Below are the code and all the weights of a small trained network. Each question names an input and a class and asks about switching units off, where a switched-off unit gives its printed mean instead of its output.

import numpy as np


def w(rows, s, z=0):
    codes = np.array(rows[::2]) - 128.0
    scale = np.full(codes.shape[1], s)
    scale[-1] = z or s
    return codes * scale


def norm(h):
    return h / np.sqrt((h * h).mean(-1, keepdims=True) + 1e-5)


def f(y):
    return np.maximum(y, 0)


def log_softmax(a):
    a = a - a.max(-1, keepdims=True)
    return a - np.log(np.exp(a).sum(-1, keepdims=True))


def net(x, mask):
    res = np.array(x, float).reshape(1, 4) / 4 @ E
    u = 0
    for l in range(2):
        y = f(norm(res) @ A[l][:, :-1].T + A[l][:, -1])
        res = res + np.where(mask[u : u + 5], y, B[l][:, -1]) @ B[l][:, :-1]
        u += 5
    return log_softmax(norm(res)[-1] @ U[:, :-1].T + U[:, -1])


A, B = {}, {}
E = w([
[134,185,135,65,143,195,139,168,86],'x0',
[118,176,183,154,135,101,131,124,149],'x1',
[169,143,94,177,169,6,140,187,4],'x2',
[202,125,138,116,117,110,128,134,158],'x3',
],0.0035)
A[0] = w([
[108,169,222,174,132,84,132,114,165,48],'0.n1',
[215,96,149,122,113,98,122,130,172,4],'0.n2',
[143,20,70,118,124,148,123,121,115,58],'0.n3',
[101,59,132,185,119,87,101,115,168,100],'0.n4',
[7,92,125,152,119,111,119,124,108,10],'0.n5',
],0.012,0.0027)
B[0] = w([
[79,164,50,123,100,114,47,188,106,223],'0.n1',
[216,150,103,176,179,209,134,85,115,201],'0.n2',
[69,207,85,141,108,96,47,187,122,226],'0.n3',
[101,119,178,93,119,62,236,99,159,253],'0.n4',
[254,143,96,169,163,189,116,102,134,220],'0.n5',
],0.0091,0.0064)
A[1] = w([
[186,157,137,210,185,188,121,76,116,2],'1.n1',
[127,70,163,68,125,153,154,149,74,89],'1.n2',
[132,164,150,33,136,213,140,184,47,29],'1.n3',
[85,91,146,97,84,177,111,114,214,100],'1.n4',
[157,57,133,172,132,41,130,154,1,102],'1.n5',
],0.0096,0.00085)
B[1] = w([
[191,101,108,101,155,209,153,128,148,253],'1.n1',
[92,148,147,112,118,98,183,153,101,144],'1.n2',
[159,132,97,196,116,2,193,72,174,246],'1.n3',
[105,78,188,92,175,188,62,164,91,188],'1.n4',
[78,87,194,70,125,253,67,114,190,234],'1.n5',
],0.0062,0.0067)
U = w([
[208,146,88,150,159,187,142,108,134,165],'0',
[83,94,187,88,141,198,86,128,148,185],'1',
[90,189,73,142,111,90,73,168,114,160],'2',
[117,122,154,138,123,47,199,88,156,162],'3',
[133,134,106,126,123,127,150,144,95,147],'4',
[117,99,153,131,106,125,155,137,11,17],'5',
[121,79,154,127,96,118,158,152,6,3],'6',
[127,70,149,127,93,121,157,160,13,32],'7',
],0.011,0.0034)

Each question gives the input, the list of numbers given to net, and the class t.
The units are the neurons (one row each of A and B). Each row of codes is followed by its name. A weight is (code - 128) times the scale printed after its matrix; where a second scale follows, it is the last column's (A, B and U).
mask holds one flag per neuron, layer by layer. A switched-off neuron (its flag False) gives its mean, the last column of its row in B, instead of its output. The means were averaged over made-up inputs and are rounded, as every weight is.
A unit's drop is (log p(t) with every unit on - log p(t) with that unit switched off) / (log p(t) with every unit on - log p(t) with every unit switched off).
The circuit of an input: a set's keep is (log p(t) with only the set's units on - log p(t) with every unit switched off) / (log p(t) with every unit on - log p(t) with every unit switched off). Starting from all 10 units, units are removed one at a time, each time the one whose removal leaves the highest keep (on an exact tie, the one counted first), for as long as the keep stays at least 0.8.
circuit, biggest first: the units of the circuit, biggest drop first
k most important neurons: the k neurons with the biggest drops, biggest first
k most important neurons of layer l: the k neurons of layer l with the biggest drops, biggest first
input [-7,7,1,-3], class 2: 3 most important neurons : [0.n1, 1.n3, 0.n5]
input [-7,-1,-4,-1], class 3: circuit, biggest first : [0.n4]
input [-2,6,5,-8], class 0: 2 most important neurons : [0.n5, 0.n3]
input [-5,5,4,2], class 2: 4 most important neurons : [0.n1, 1.n3, 1.n1, 1.n4]
input [3,2,-5,2], class 1: 2 most important neurons : [1.n4, 0.n5]
input [4,-7,5,-5], class 2: 4 most important neurons : [0.n2, 0.n4, 0.n3, 1.n1]
input [3,0,-5,2], class 1: 2 most important neurons : [1.n4, 0.n5]
input [8,2,4,7], class 3: 3 most important neurons : [1.n3, 0.n5, 0.n2]
input [-7,1,-6,5], class 3: 4 most important neurons : [0.n4, 0.n5, 1.n5, 1.n1]
input [-7,-3,-5,1], class 3: 2 most important neurons of layer 0 : [0.n4, 0.n1]
input [-3,-7,7,2], class 1: 3 most important neurons : [1.n5, 0.n1, 1.n3]
input [8,3,-3,0], class 3: 2 most important neurons : [1.n3, 0.n5]
input [7,6,-5,-3], class 3: 4 most important neurons : [1.n3, 0.n3, 0.n5, 1.n5]
input [-5,-8,8,-3], class 1: circuit, biggest first : [1.n5]
input [4,4,8,2], class 1: circuit, biggest first : [1.n5, 0.n5]
input [-4,-7,3,-6], class 2: 3 most important neurons of layer 0 : [0.n3, 0.n2, 0.n4]
input [7,4,6,-6], class 3: circuit, biggest first : [1.n3, 0.n5, 0.n3]
input [-8,-8,-3,-2], class 2: 2 most important neurons : [0.n3, 1.n3]
input [-7,-4,8,0], class 1: 2 most important neurons of layer 1 : [1.n5, 1.n3]
input [4,-7,-5,2], class 2: most important neuron of layer 1 : [1.n5]
input [5,-3,8,4], class 1: 3 most important neurons : [1.n5, 0.n5, 0.n2]
input [8,7,-4,6], class 3: 3 most important neurons of layer 0 : [0.n3, 0.n5, 0.n2]
input [2,5,6,-4], class 1: 2 most important neurons of layer 0 : [0.n3, 0.n2]
input [-7,-5,5,-8], class 0: 2 most important neurons of layer 0 : [0.n5, 0.n1]
input [-7,-4,5,1], class 3: 2 most important neurons of layer 0 : [0.n4, 0.n1]
